Rows are numbered. After the first four, each row is followed by the numbers of the three nearest rows among all rows above it, by straight-line distance, nearest first.
1: [  2.2  -1.9   3.6  11.8 -27.0  18.5 -62.9   7.2 -11.6  20.7  10.0 -29.3
  -4.0   2.2 -22.2  -8.2   2.8   3.2 -10.3  -8.9 -38.2 -36.1  -8.2   1.6
   3.2 -47.4  13.2   3.4  29.5  37.5 -40.6  -4.5 -13.9 -33.7   7.7   3.0
   8.6 -69.8]
2: [ 16.5   6.8   1.1 -22.6  44.7  11.6 -11.2  19.8  23.2  34.6  10.3 -20.3
 -17.1 -29.8  -8.2  35.9   2.1  14.9  -2.7 -37.8 -76.3   1.9  31.8  -1.5
  13.2  36.6 -20.0  -4.1   6.4  -5.5  39.3 -12.2  27.1  -4.5 -14.2   0.6
 -13.2   0.0]
3: [  7.6 -15.1 -16.6 -12.4  17.2  -9.7  -1.5  -7.2 -17.9  -1.3 -12.0   5.0
 -16.3   4.4 -10.3  26.7  -3.5  -5.4  22.0  -4.7  13.5 -12.2 -11.9  -5.7
  14.2 -28.2   3.0  -0.9 -10.1 -24.0 -19.8 -10.1 -33.8 -16.7  18.8  -0.4
  -0.8  35.0]
4: [ 22.2 -15.2  -6.7  -0.4  42.9  -4.9 -81.4   1.9  30.2 -90.4   6.0  39.7
  27.9 -20.3  32.1   9.6 -21.2   4.3  23.6  78.3 -69.1  -4.7  33.9   3.8
   4.4  42.1  47.2   7.1   2.3 -36.2 -80.2 -11.8  -1.5  18.2 -14.5   6.2
  14.9 -25.8]
5: [ 15.2 -11.3  -6.2  21.6  39.6 -13.8 -16.8 -18.6  15.7  23.3   4.3  -0.2
 -17.5  11.9  -4.5 -40.0   1.3  -5.4  27.1  29.1  53.3  20.1 -18.1   4.7
   0.3 -22.9  48.4  -0.7 -24.3  -4.5   0.3  -4.8 -14.5  24.5  -0.2  -5.7
 -53.6  17.7]
3 1 2
6: [  2.4  14.3   6.5   6.4  14.4 -30.1   2.7   6.9   9.3 -41.4  11.0 -57.2
  -2.6 -10.9  17.6   5.9   1.9  -9.8  56.3  29.4  44.7  -6.2  34.0  13.2
   0.3  36.5   4.4  -0.3  -1.9  -5.8 -13.6  -3.7   8.0  -9.6  -5.6 -10.2
   7.3  16.4]
3 5 2
7: [ 12.6  10.2   1.4   0.4  49.3 -20.3 -37.5   3.2  29.3  40.9  12.4  -1.2
   1.7 -29.6   4.5  60.2  15.4   8.9 -48.4 -35.3 -32.1  12.7  31.9  13.3
  14.8  44.6   5.7  -0.1   7.7 -36.7  25.7   9.3  20.4  16.7  -3.8   1.3
 -20.0  15.0]
2 3 6
8: [-15.9   0.6 -12.7 -13.3  32.5 -40.8  30.6  14.1  24.3 -71.7 -30.5  45.7
 -40.1  -4.2 -17.0   0.2  18.4  36.8 -48.2 -59.6 -52.8   4.6  25.4  -2.4
   4.8  41.5   1.3 -15.0  -5.0 -57.3  19.5 -19.0   7.1 -18.4 -23.6  -0.7
  -9.8 -21.5]
2 7 3
9: [  9.8 -19.1 -16.1   5.1  18.3 -22.2  -2.3   6.6  15.1   3.4   8.1  11.6
  31.4  -0.5  35.3  23.2  -6.1  28.0  -9.1  49.4  42.4   5.3 -37.7   7.2
 -12.1 -10.2 -17.0  19.6  16.2 -17.4  -7.3  20.8  -3.1  -1.3   9.8  -7.1
  -8.3  17.1]
3 5 6
10: [ -4.7   7.8  -3.7   4.1   1.1 -32.7 -15.3 -13.8  17.7 -24.2 -31.9   4.0
  -7.6  -3.7  -9.3  63.7   0.6 -15.2  19.3 -29.5 -40.6   7.8  15.8  -6.6
  -6.0  -3.8  -1.9  -1.4  13.4  -4.3  52.3 -10.4  18.9 -11.2  -1.5   3.0
 -16.5 -51.9]
2 7 3
11: [ 18.0   4.1 -12.8  -5.1  10.5 -15.8  38.4  12.0  19.3  -3.5  -7.0 -26.7
  16.6  24.6   7.6   0.0  12.3  -2.5  -3.4  49.0  51.9  36.5 -28.7   6.4
  -3.2 -21.3  48.7  -0.8 -23.7 -16.9 -14.0  11.7   9.1   9.5  14.2  -6.3
 -77.1  39.0]
5 9 3
12: [ 14.9 -14.0  10.5  20.0  57.2   6.8 -79.1  -6.0  22.3  -9.6   7.7  46.5
  -0.3 -26.2  24.0  41.2   4.5  -4.1   1.4  32.7 -99.9   1.1  35.3   9.4
   9.0  13.3  22.2 -12.3  19.3 -22.9 -62.9   5.8   6.9  29.7 -18.6  -4.2
  12.7 -15.6]
4 7 2
13: [ 16.7  -3.4  25.2  -8.5  53.6 -16.3 -71.4 -13.5  22.7 -13.8   9.5  46.0
   9.8  -6.8   0.0  48.4  -3.6   7.6 -14.3 -34.0 -47.2  12.3  15.5   4.7
   3.8  65.2  -6.1   7.2  21.5 -26.5   4.6 -20.0  24.6   7.7 -13.7  -6.8
  -1.7  -5.1]
7 2 12
14: [ 15.7 -16.6 -20.0   7.3 -15.7 -21.5  31.7  14.1  10.7  31.1  13.5 -10.1
  13.7 -10.8  15.0  34.5   0.7  -0.3  17.2 -12.6  32.7   7.3 -17.4   7.7
  -1.4   2.5   1.2   9.8 -16.8  15.9   5.0  -2.7   7.9  11.9   0.7   0.3
 -21.7   0.9]
9 3 11
15: [ -7.2  -6.4  -0.2   8.1  -1.9 -21.2  30.5  -2.3  24.5 -63.2  -9.2  10.2
 -35.6  -6.8   1.0  46.3  14.0  21.2 -52.8 -44.7 -29.4  -0.2  38.9  12.8
   6.8  41.6   7.6 -20.8   8.6 -15.1  -5.3 -11.5  28.0  16.2  -8.2   5.5
   3.5  -7.9]
8 10 7
16: [ 11.5  -7.6  -9.9  26.0 -10.3 -12.5  46.7   2.8   5.3  27.9 -24.5  -6.2
  -0.6 -23.3  20.5   6.9  14.9  -6.6   0.9  14.4 -74.7  -0.3  22.6   3.3
   4.7 -70.5  30.9  -2.0   5.7  13.5  -5.0  -9.8 -10.1  -8.7 -10.2   9.6
 -46.0  46.2]
3 14 11
17: [  3.9 -23.9 -15.3 -20.3 -20.8   0.6   9.1 -17.5   8.9  30.0 -10.5 -13.8
   7.2  21.2 -12.4  48.4   4.0 -10.2  16.3  -4.2 -33.2  14.8 -19.3 -16.5
   2.6 -10.0 -11.8 -14.0  26.6  28.1  25.3  -1.2 -17.6   9.0  -4.9   4.5
 -29.8 -69.8]
10 14 1
18: [ -7.5 -12.4 -10.6   6.9  23.8 -33.8 -28.4   8.9  30.4   3.1  -1.2   7.0
  23.7  -8.0  13.5  78.7   2.6  -1.7 -61.5  15.2  59.0  18.5   1.0  17.9
   1.9  40.0   2.1   3.1  -2.3 -48.4 -18.1  -1.3  -5.2  -9.5  -8.6  21.8
 -20.4   8.3]
9 7 14
19: [-14.2 -11.3  -5.0  -1.6 -40.7  -0.9   6.5  -6.6  12.6 -31.7  -1.3  21.3
 -43.6  11.9  -4.8  49.2  -4.2  31.5 -35.0 -42.4 -65.5   1.2  20.1   4.8
  -1.4  -7.7   4.9 -15.9  11.1  23.9  19.5  -4.4  -1.0   3.1  -0.9   0.1
  -9.4 -55.1]
15 10 17
20: [  9.4  -6.7   0.5  -9.1  39.8 -40.3  29.3   4.4  15.0  -2.3  16.0  52.5
 -20.2 -11.0  34.7 -22.8  23.7  31.8  -4.3  -9.0  21.1 -15.6  11.4  -8.7
  -6.1  18.2  -7.0   0.5  -4.8  -9.8  11.4  -8.1  27.9  18.0 -32.3  -1.4
  -6.9  -7.5]
14 9 15
21: [  3.6  -9.9 -12.4  27.4   4.4  -9.4  65.1  -1.5  11.0  -1.9 -23.6   1.5
 -44.8  -2.4 -37.3   9.0  27.0  11.9  -7.4   1.5 -64.2   7.6 -26.2 -19.1
   1.6  91.7  19.0 -35.5  -9.1 -30.0   7.9 -23.3   0.6   6.4 -14.1  -0.2
  -8.3  19.5]
15 8 2
22: [ -1.0   2.0  -3.0   8.7  47.1 -13.9   9.4  -2.8  13.3  -3.4   1.0  -8.0
  -0.4  12.7 -10.8  -7.3  -8.1  -2.5  30.7  16.7  -6.4  24.7  20.0 -16.9
  17.8  33.6 -13.0 -15.4 -10.5   6.4 -13.7  -2.7  11.2   2.5  12.8  -3.5
 -15.0  31.5]
6 3 14
23: [ 14.0  -5.7  -7.0 -10.9  25.4 -55.3 -41.3   2.8  42.4 -18.8 -10.1  12.1
   1.0 -21.1   1.6  11.0 -10.4   4.9 -32.4  18.4 -17.0  24.9  24.3  10.6
  -5.9  68.8  -2.5 -20.1  18.7 -52.4 -51.4  -2.2 -15.6  12.7   1.7  -2.9
 -13.6 -34.6]
13 18 7
24: [  3.7  11.1   2.3  13.3  64.8 -27.6   4.1   7.3 -13.1  -1.5  23.7  19.7
 -14.9  -9.1 -10.0  -4.1   6.1   9.6  18.7  -8.1  -6.8  -8.0   3.6   6.8
  -8.9 -30.6 -12.4  -5.6  -6.5 -25.5 -16.2   1.6  26.0  13.7  -5.9   2.3
 -23.7 -44.1]
20 22 3
25: [ -6.1   5.2   6.2  -5.1  59.7 -25.3 -51.0  -0.6  -8.6  -5.9 -18.9   8.3
   3.1  -9.9   3.5 -39.1   5.3   2.3   2.8  11.5 -15.5 -17.3  29.5   9.0
  -3.1  58.3   4.5   7.4  22.2  -5.6 -35.8  -7.9 -13.0 -35.6 -11.6  15.5
 -40.7 -19.8]
23 22 24
26: [ 19.9 -24.6  -5.6  53.1  14.8 -12.4 -12.5   9.7  24.2 -22.9 -45.6  -9.0
  31.0  17.6  -1.1  -1.1  -1.5 -17.0  62.5  74.8 -43.7  35.6 -29.9  -3.9
  -7.2  13.7  47.8   7.2  -0.6 -29.5   8.1  -5.2  38.9  23.0   3.2   4.0
 -25.9  64.5]
22 11 5
27: [ 23.3   1.7   0.2  34.1 -17.3  -7.1  24.9   3.0   3.6  39.3 -14.1  15.3
  -1.6 -11.4  -1.7 -22.1  19.8  -0.3  10.1   5.2 -92.3   6.5 -52.9 -16.8
   0.8 -11.9  25.0  -2.1   9.1 -47.1   5.7  -1.4   7.1 -12.6  -0.9  11.2
 -33.7  43.1]
16 21 26
28: [  4.4 -10.6   0.2  28.3  14.8  -7.6 -20.4   8.9   7.4  44.5   2.4 -22.1
  30.8   6.5  10.3  42.3   1.1  15.6 -24.0  53.7  70.8  12.8 -29.0  27.4
   0.6  16.8  -8.5   7.4  27.4 -12.8   1.4   7.6  16.1  -8.6  15.4   0.1
 -12.1  20.9]
9 18 14
29: [ -8.0  -5.0 -13.5 -32.9 -51.3 -21.4 -42.5  -9.1  18.8  31.9  11.8 -18.6
 -11.1  14.4   0.7 -23.7  30.3  -9.5  17.6 -17.3  78.7  16.4 -14.9  11.6
   3.0  48.6  10.7  -6.6 -32.1 -29.3  -2.3 -17.3   8.3 -13.1 -18.7   5.6
 -30.6 -33.5]
14 5 6
30: [ 16.0  -8.8   4.4  34.5  -9.1   2.8  25.8   1.6   4.8  19.5 -11.6 -67.5
  -1.2   2.5 -26.6  32.1  -5.4 -19.1 -15.1   6.6  31.4  10.9  10.4   2.3
  -1.8 -24.9  11.5 -12.0   0.0  -8.9   1.7 -19.9  -0.3 -38.8  -8.2   3.9
   3.4  -5.0]
14 3 28
31: [ 21.0  -0.9  -1.0  24.6  50.1   5.9  24.1 -12.6  12.3  40.8   8.0   7.8
  22.2  -5.8  29.1   2.5  28.4  19.2  -4.7  26.7  35.5   9.2 -39.1  15.4
   4.9   6.2  39.7  -3.7  15.6   6.6  18.9  22.1   3.4   1.5   3.8  -2.5
  12.6  41.2]
9 28 14
32: [  1.5   8.0  -9.4  17.7   3.8   4.3  24.8   8.2   8.1 -15.1  -9.5   0.0
  -0.2  -1.5  13.7 -17.4  -4.9   2.9   1.6  20.0 -46.4  11.4 -20.7  21.1
  -6.3 -61.4  51.8  12.3  10.6  16.9  -0.3  -1.1   2.5   0.9  -0.3  14.7
 -28.1  12.5]
16 27 3
33: [  5.1  -9.9 -34.6  13.5 -14.2  13.8  -0.1   9.1 -23.3  17.2  24.4   0.4
  14.7 -11.1   4.5  17.6  -4.4  19.5  15.9  12.4 -99.9  11.2 -27.7 -11.8
   0.3  16.7   8.6   2.5 -11.1   4.8 -31.9   1.1  10.2  12.9   7.7   4.3
  14.8  -3.4]
27 32 22
34: [ 20.2   8.3  -0.4  -0.3  38.3 -19.1  31.6   7.6   8.7  12.5   7.3  41.4
 -10.0  -2.7  20.4 -46.5  32.1  10.0 -25.0   3.9  53.4   2.4 -22.8   9.9
  -4.6  -6.7  29.5  -5.3 -13.5 -20.9   2.2 -18.8 -16.6   5.4  -5.6  -4.2
  -6.7  25.2]
20 31 5
35: [ 22.2  -2.5  -9.1  34.1 -10.4   7.9 -23.2   8.1  -7.9 -48.3 -15.8  12.6
  29.7  14.1  -2.9  23.5  -4.9  -8.4  27.8  11.8 -97.1   5.8  -8.3   1.7
  -3.6 -67.9  47.8  -0.6  16.5  13.6 -22.0  -1.7  11.1   0.3  14.1  -1.7
 -14.2  -3.6]
32 33 16
36: [-14.1 -10.6   9.2  13.6  -5.8 -18.4  45.9  24.8  19.7  28.6 -12.5 -38.4
  27.1  -3.1  18.8  37.3  -2.7  -1.1 -16.5   4.9  27.6   3.8  14.4  -8.2
   5.2 -31.7   8.4  12.1  37.2  48.6   1.9  -5.3 -19.5   9.5 -13.3  -3.3
 -22.6 -59.9]
14 17 30
37: [ 20.6 -19.8  -2.0  15.7  12.1 -25.7 -38.8 -15.4   8.4  23.7  18.8   9.3
  10.4   8.7  11.4 -37.1  17.7   1.0  66.3  18.8  18.1   9.5 -39.2   6.8
   0.5  27.6  12.1  12.7 -38.3  11.3  19.5   0.4  17.0   1.7   0.1 -11.8
 -73.9  -5.2]
5 14 22
38: [ 17.4   3.2  -0.7  20.2  17.6  14.4  19.5   2.1  11.9   3.8 -53.6  49.8
  20.9 -23.7   8.1  -5.5   9.8  15.5  33.7  13.7 -83.7  17.2 -24.9  -2.2
   3.2  -2.7   7.5   1.7  11.8  10.5   3.2 -11.7  15.6  27.6  -7.8  -7.4
 -11.7   7.8]
27 32 33
39: [  3.4   4.9  -6.4  -5.4  17.0 -23.5 -15.5   2.2  18.7 -85.6   9.8  28.7
  16.6 -26.6  21.7  16.3  -7.1  13.7   8.2  26.4 -33.9  -5.8  24.6   7.4
   6.4  -0.4  19.1  -2.9  -0.6  -5.7 -54.4   9.2  12.8  -8.1   4.1   3.1
   7.5 -54.7]
4 23 24
40: [-14.7   4.7  -7.8  -2.1   8.2   5.7  16.7  -6.8  18.0  -6.1 -36.1 -24.5
  -4.8 -11.9  -0.1   9.5  -2.6   3.0  17.1 -10.9   9.2   4.5  37.5 -10.7
   6.5  51.2 -21.9 -21.7   9.6  29.4   6.7 -30.2  21.4  -5.5  -4.8  -0.2
  -7.3  19.6]
22 6 14
41: [ 19.4 -12.3  -6.3  -9.3  13.6   9.1 -14.5   3.1  20.3   4.9  26.7 -27.1
   7.9  -1.3  -7.9 -15.9  -9.9  10.7  36.2 -20.0  -4.2  -6.4 -29.3  -5.8
  -8.3  -1.3   0.5   8.2   5.8  27.5 -22.5  11.8  -3.0 -11.8 -11.9  -2.3
  -1.6   5.3]
14 22 3
42: [  9.0  14.1   0.1 -12.5  32.5 -17.4 -17.5  -2.8  -8.8  25.2  -2.0 -47.7
 -14.6  13.9 -11.6 -39.0   0.3  11.2  -8.4  46.9 -99.9  -8.0  -1.8  22.4
  -2.5  61.0  37.8   1.2  16.2 -22.3 -29.7   1.2  -2.5  -7.6  10.1  -4.0
  -7.3  11.5]
25 33 22
43: [  6.3   1.4  -2.7   7.1  27.2   5.9 -12.8  -5.8   2.9 -18.0  16.4 -18.1
  -7.0  30.0 -16.1  11.6 -13.8 -17.1  39.5  29.4  37.9  19.7  15.5   4.9
  -4.3  12.3  -0.8  17.3   2.7  14.3  -3.3  -8.3   5.6 -20.9  -1.9  -2.8
 -26.4  -7.7]
22 6 41
44: [ 10.6 -25.0   5.7   4.3  26.4 -25.3  21.7  -0.3  22.8 -34.0 -15.4  36.6
  20.8 -18.1  27.1  -7.0  10.1  31.2  -4.1   8.5  17.9  10.0 -27.5  15.3
   1.9  11.4  -2.0   3.2   9.3 -27.3  11.4  -8.2  15.4  -2.9 -27.0  -7.8
  16.6 -11.8]
20 9 34
45: [-10.0   5.9 -18.3  14.0 -17.3 -13.5  21.4   2.7  -4.3 -73.4 -21.3 -26.7
 -11.8  -9.7   6.9   8.5 -11.7  21.1  -8.4   4.6  61.0  18.7 -10.8  17.4
  -3.4  10.8  12.2  -0.5 -28.6 -13.0 -34.3  -3.9  14.7  -4.8   0.7   2.3
   8.5 -20.3]
6 44 43
46: [  6.6   7.4  -3.0  17.5  52.0 -30.8  17.0  -7.7  13.7 -14.6  23.8  56.4
 -23.9  -7.7  10.4 -24.8  30.5  25.9  10.1  11.7 -46.1 -21.5   0.4  15.2
 -15.3  32.6  13.4  -7.4 -19.7 -12.4  13.6 -12.2   6.2  -6.8   5.1   7.6
 -40.8   2.6]
20 24 22
47: [ 17.3   7.7   6.7   8.0  38.4 -26.3  18.8  -8.6  31.7 -62.6   8.0  42.4
 -38.1  17.2  11.4  18.3   7.6  12.5  12.4  -5.0 -34.6   1.7  14.1   5.2
  -6.8 -16.2  11.0   1.1 -10.5 -19.5 -41.4  11.0   9.1  19.0  -7.2  -4.4
   2.9  -7.4]
39 24 46
48: [ -6.9   9.2 -12.7  13.4 -41.2  -1.9 -23.6   3.1 -15.1  42.9  -6.5 -24.3
  -3.1  -5.8   7.4  -2.4  10.2   8.5  -3.5 -13.8 -99.9  16.5 -23.1  10.9
 -20.3  25.5   4.7  -1.5  -4.1 -78.7  -3.0 -22.4   8.8   1.2 -19.2 -10.0
 -21.2 -13.7]
27 33 42
49: [  4.0 -14.7  -7.3  19.3  27.3 -39.5  25.2  -4.5  31.1 -24.2   9.3   9.8
  -9.4  34.9  -9.0  15.5  23.6  -8.6  -6.3  12.0  32.1  27.3  33.4  -2.2
   4.9  99.1  -0.4  -4.4 -10.5 -18.2  26.5  -7.1  27.2  28.2   5.4  -3.7
   2.6  12.9]
22 40 20
50: [-16.7  -6.4   2.6  11.2   3.1 -22.4  -6.5  21.4  30.7 -38.1  -0.8  11.1
  12.1 -29.7  18.8  39.7 -11.9  25.8 -16.4  -3.4  64.9  11.6  20.3  26.7
   5.5  60.6   6.1  -7.5  34.8  -6.4 -68.3 -12.0 -10.6  10.8   7.9   4.9
  17.1   9.2]
18 45 23
51: [ -2.9  -5.7   2.0  46.0 -10.8  -4.0  21.9  -2.8 -10.7  26.9   3.9  -6.2
  14.5 -12.4  12.6  37.5  -3.3  18.9  32.8 -28.7 -61.5  -8.7  -2.7  -1.6
 -17.4  24.3   1.4  10.2 -21.1 -27.4   2.0   0.0   0.5  17.9  -5.1  -7.0
 -25.1   2.7]
33 48 14
52: [ -6.1   4.8 -16.6 -29.2   9.1  10.6  14.5   7.4 -11.5 -10.3  13.5 -43.6
 -14.8   1.5   2.8 -24.2  -1.0  21.5 -41.4  24.2 -76.2  -1.1   8.2  -1.0
  14.4  74.3  -3.2  -5.5 -16.5   5.3 -20.5 -19.6   6.6  -1.2  15.7  -2.3
   3.8  -9.9]
42 33 22
53: [ -3.0 -10.4  -8.8   4.3  50.2  17.9   6.8  13.0   3.9  19.3  -4.5 -31.6
 -21.0 -20.9 -24.5 -31.3 -16.3  17.3  -2.2  -0.3 -89.7   5.0  25.7 -11.6
  21.0  13.0  -7.7  -8.4  24.0  15.1   3.6 -17.3  23.4  13.1  -5.1  -3.1
  -4.4 -10.0]
2 52 22
54: [ 11.8  -0.3 -20.1  10.6  24.4 -23.3  -5.0  -7.9  22.6  -7.2  -3.1  34.7
 -24.9   1.8  14.7  44.8  26.1 -15.2 -20.4 -44.9 -22.5  21.6  26.7  -5.0
  -9.2  68.8  18.1 -13.8 -34.2 -25.4  -2.6   4.7   7.2  32.9  10.6  21.2
 -43.5   6.6]
7 15 49
55: [  0.4  -8.9  13.9  18.4  -2.9 -19.1 -46.7   5.4  21.0   0.8 -22.7  10.8
  -5.4  -0.4  -8.8 -10.5   4.2  14.5  44.0  11.9  10.8 -19.1 -17.3  11.5
   8.0  29.5  -2.9 -15.2  -7.8  19.2   9.3   1.0   0.4 -14.4   2.8   2.0
 -25.3 -14.0]
37 41 43
56: [  3.0  -8.0  12.8  35.1  23.0 -11.1  45.6 -16.6  11.3  -6.9  11.9  44.7
 -15.1 -21.5  10.2  19.7   7.3  26.5  37.9  -8.8 -48.8   6.8  12.1   8.3
 -21.8  13.8  -7.4  -4.0  -3.0 -26.9 -41.0  -8.0  18.6   0.4   9.0  -1.8
  -7.3  11.6]
47 51 46
57: [  5.2  -0.2  -4.5  20.6  51.1 -31.2   6.5  -4.4   6.9   5.9  20.1 -63.6
 -33.3  16.1  -8.1 -24.0   9.4  -0.4  -3.3  16.5  -2.6  -5.0   6.5  13.8
  -4.6  69.6   3.9  -4.9  -1.9 -33.0  30.4  -0.2  11.2  -8.9  15.4 -17.5
 -13.8   2.0]
22 49 6
58: [ -0.7  -1.4  -0.6   7.6 -16.2  -8.1  -1.8  11.9   4.5  -0.7  -9.7 -15.1
   7.6  -2.1  11.0  28.3  17.4 -16.8  36.7   1.9 -90.7  25.7 -49.4   0.8
  -8.2  24.5 -16.0   0.6  13.7 -64.1 -26.6  -5.7  -8.6 -11.8  -3.8   7.1
  17.7  -4.4]
48 33 51
59: [  0.2  -4.4 -20.5  13.8 -20.3  -9.6 -61.9 -24.0   7.5  49.8   3.2  -1.0
   8.9  11.1   4.3  99.9  11.2   2.4 -10.9 -14.8 -41.3  19.1   3.6   9.2
  -3.4  21.2  21.5  -6.8 -30.2 -59.7 -12.6  15.5   5.1  23.8   4.6   0.6
 -10.0  11.1]
7 51 54
60: [ 24.4   9.3 -15.6   8.3   5.7  -7.9 -36.7   1.0   7.1 -43.1   2.8 -17.8
  26.5 -10.2  14.1  55.8  12.9  -4.1  29.5  51.4  18.8  -0.2  30.6   6.9
 -15.6  39.8  14.4  -4.3 -11.7 -12.7 -44.7  -5.3  20.1   9.1  27.2   1.5
  17.5 -24.0]
6 39 43
61: [ -0.4   2.6  -9.0   0.1  15.1  -4.4  21.6  14.2 -20.4 -45.6   1.5 -18.7
  16.4 -15.1  22.2  13.9   2.1  19.3  22.2  21.8  81.6  -4.0  -8.4   3.6
 -12.3  19.4  20.0  -2.5   2.7   0.9 -42.4 -17.5   2.2 -12.0   9.0  -5.8
  38.0  30.3]
45 6 50
